Below is a small trained network, with its code and all its weights. Each question gives an input and a target symbol and asks what happens when units are switched off, that is, made to give their printed mean instead of their output.

import numpy as np


def w(rows, s, z=0):
    codes = np.array(rows[::2]) - 128.0
    scale = np.full(codes.shape[1], s)
    scale[-1] = z or s
    return codes * scale


def f(y):
    return y / 2 * (1 + np.tanh(0.7978845608 * (y + 0.044715 * y**3)))


def softmax(a):
    e = np.exp(a - a.max(-1, keepdims=True))
    return e / e.sum(-1, keepdims=True)


def log_softmax(a):
    a = a - a.max(-1, keepdims=True)
    return a - np.log(np.exp(a).sum(-1, keepdims=True))


def net(x, mask):
    ids = ['αγδεζλμπστψω'.index(c) for c in x.split()]
    T = len(ids)
    res = E[ids] + P[:T]
    u = 0
    for l in range(2):
        q, k, v = (res @ M[l].T for M in (Q, K, V))
        z = softmax(np.where(np.tri(T) > 0, q @ k.T / 3**0.5, -1e9)) @ v
        res = res + np.where(mask[u], z, O[l][:, -1]) @ O[l][:, :-1]
        u += 1
        y = f(res @ A[l][:, :-1].T + A[l][:, -1])
        res = res + np.where(mask[u : u + 4], y, B[l][:, -1]) @ B[l][:, :-1]
        u += 4
    return log_softmax(res[-1] @ U[:, :-1].T + U[:, -1])


Q, K, V, O, A, B = {}, {}, {}, {}, {}, {}
E = w([
[89,8,63],'α',
[89,144,168],'γ',
[136,122,123],'δ',
[138,100,129],'ε',
[204,65,118],'ζ',
[121,120,208],'λ',
[174,88,244],'μ',
[158,121,134],'π',
[196,94,124],'σ',
[116,134,168],'τ',
[109,150,140],'ψ',
[134,114,131],'ω',
],0.011)
P = w([
[137,126,110],'0',
[203,169,135],'1',
[174,142,139],'2',
[134,63,151],'3',
[142,114,133],'4',
[103,250,93],'5',
[127,123,122],'6',
],0.013)
Q[0] = w([
[2,31,149],'0.h1',
[67,135,156],'0.h1',
[119,56,73],'0.h1',
],0.007)
K[0] = w([
[113,198,254],'0.h1',
[142,219,119],'0.h1',
[29,81,217],'0.h1',
],0.0044)
V[0] = w([
[64,2,150],'0.h1',
[125,129,69],'0.h1',
[145,132,125],'0.h1',
],0.0078)
O[0] = w([
[2,40,162,2],'0.h1',
[115,214,133,55],'0.h1',
[136,170,90,201],'0.h1',
],0.0069,0.00097)
A[0] = w([
[80,168,177,40],'0.n1',
[205,197,176,252],'0.n2',
[130,96,9,159],'0.n3',
[68,100,127,80],'0.n4',
],0.013,0.0027)
B[0] = w([
[212,175,121,122],'0.n1',
[87,170,8,255],'0.n2',
[184,252,228,149],'0.n3',
[194,162,97,118],'0.n4',
],0.011,0.0073)
Q[1] = w([
[54,148,218],'1.h1',
[198,82,180],'1.h1',
[158,251,117],'1.h1',
],0.011)
K[1] = w([
[238,120,45],'1.h1',
[149,230,150],'1.h1',
[153,93,246],'1.h1',
],0.011)
V[1] = w([
[8,125,187],'1.h1',
[112,172,128],'1.h1',
[250,135,163],'1.h1',
],0.02)
O[1] = w([
[5,112,75,11],'1.h1',
[89,165,96,143],'1.h1',
[250,57,114,146],'1.h1',
],0.019,0.011)
A[1] = w([
[67,209,128,172],'1.n1',
[125,15,19,202],'1.n2',
[132,121,254,252],'1.n3',
[78,61,37,26],'1.n4',
],0.0093,0.0039)
B[1] = w([
[117,188,208,197],'1.n1',
[6,43,128,182],'1.n2',
[54,80,56,254],'1.n3',
[173,90,248,156],'1.n4',
],0.012)
U = w([
[173,78,195,155],'α',
[166,212,157,173],'γ',
[170,201,72,61],'δ',
[148,136,215,87],'ε',
[132,95,163,35],'ζ',
[137,179,29,163],'λ',
[141,115,254,124],'μ',
[110,134,65,157],'π',
[90,59,140,156],'σ',
[215,186,158,3],'τ',
[97,91,77,200],'ψ',
[114,73,226,131],'ω',
],0.0076,0.0042)

Each question gives the input, a string of symbols that net reads in full, and the target symbol t.
The units are the heads (3 rows each of Q, K, V and O) and the neurons (one row each of A and B). Each row of codes is followed by its name. A weight is (code - 128) times the scale printed after its matrix; where a second scale follows, it is the last column's (O, A, B and U).
mask holds one flag per unit, layer by layer, with each layer's heads first. A switched-off unit (its flag False) gives its mean, the last column of its rows in O or B, instead of its output. The means were averaged over made-up inputs and are rounded, as every weight is.
A unit's drop is (log p(t) with every unit on - log p(t) with that unit switched off) / (log p(t) with every unit on - log p(t) with every unit switched off).
The circuit of an input: a set's keep is (log p(t) with only the set's units on - log p(t) with every unit switched off) / (log p(t) with every unit on - log p(t) with every unit switched off). Starting from all 10 units, units are removed one at a time, each time the one whose removal leaves the highest keep (on an exact tie, the one counted first), for as long as the keep stays at least 0.8.
circuit, biggest first: the units of the circuit, biggest drop first
unit that matters most: the unit with the biggest drop
k most important neurons: the k neurons with the biggest drops, biggest first
top k neurons in layer l: the k neurons of layer l with the biggest drops, biggest first
input ζ τ γ, target α: circuit, biggest first : (1.h1 0.n2 0.h1 0.n3)
input γ ψ λ, target μ: 2 most important neurons : (0.n2 1.n4)
input λ σ ζ, target ω: 4 most important neurons : (0.n2 1.n4 0.n3 1.n3)
input ψ ζ ω ζ ψ λ, target α: top 2 neurons in layer 0 : (0.n2 0.n3)
input μ ε ε, target σ: circuit, biggest first : (1.h1 0.h1 0.n2 1.n2)
input π ψ μ μ δ λ, target σ: 3 most important neurons : (0.n2 1.n2 0.n3)
input π ζ ε ψ, target α: unit that matters most : 0.n2
input γ π σ, target μ: top 2 neurons in layer 1 : (1.n4 1.n1)
input π γ γ ζ γ ε, target α: circuit, biggest first : (1.h1 0.n2)
input ζ γ α ζ, target γ: circuit, biggest first : (1.h1 0.n2 1.n2)
input ω σ ε ψ α, target α: circuit, biggest first : (0.n2 1.h1 0.n3)
input ζ ε ζ, target α: circuit, biggest first : (1.h1 0.n2 0.n3 1.n2)
input λ γ ψ γ ε ψ, target μ: top 3 neurons in layer 1 : (1.n4 1.n1 1.n3)
input ζ ζ σ ω, target α: circuit, biggest first : (1.n3 1.h1 0.n2)
input μ ε γ, target σ: top neuron in layer 0 : (0.n2)
input ζ ε τ ζ ψ δ, target α: circuit, biggest first : (1.h1 0.n2)
input γ γ γ μ γ σ, target σ: circuit, biggest first : (1.h1 0.n2 1.n2)
input ψ γ ω ζ μ λ, target α: circuit, biggest first : (1.h1 0.n2)
input γ γ ζ τ α, target α: circuit, biggest first : (0.n3 0.n2 1.h1)
input σ ε γ, target τ: 4 most important neurons : (0.n2 1.n3 1.n2 0.n3)
input γ λ ζ γ ζ σ, target μ: circuit, biggest first : (1.h1 1.n4 0.n2 1.n1)
input ω γ ψ ω γ, target γ: most important neuron : (0.n3)
input ψ λ ω, target γ: top 3 neurons in layer 1 : (1.n1 1.n3 1.n2)
input ζ ζ μ, target α: 3 most important neurons : (0.n3 1.n2 0.n2)
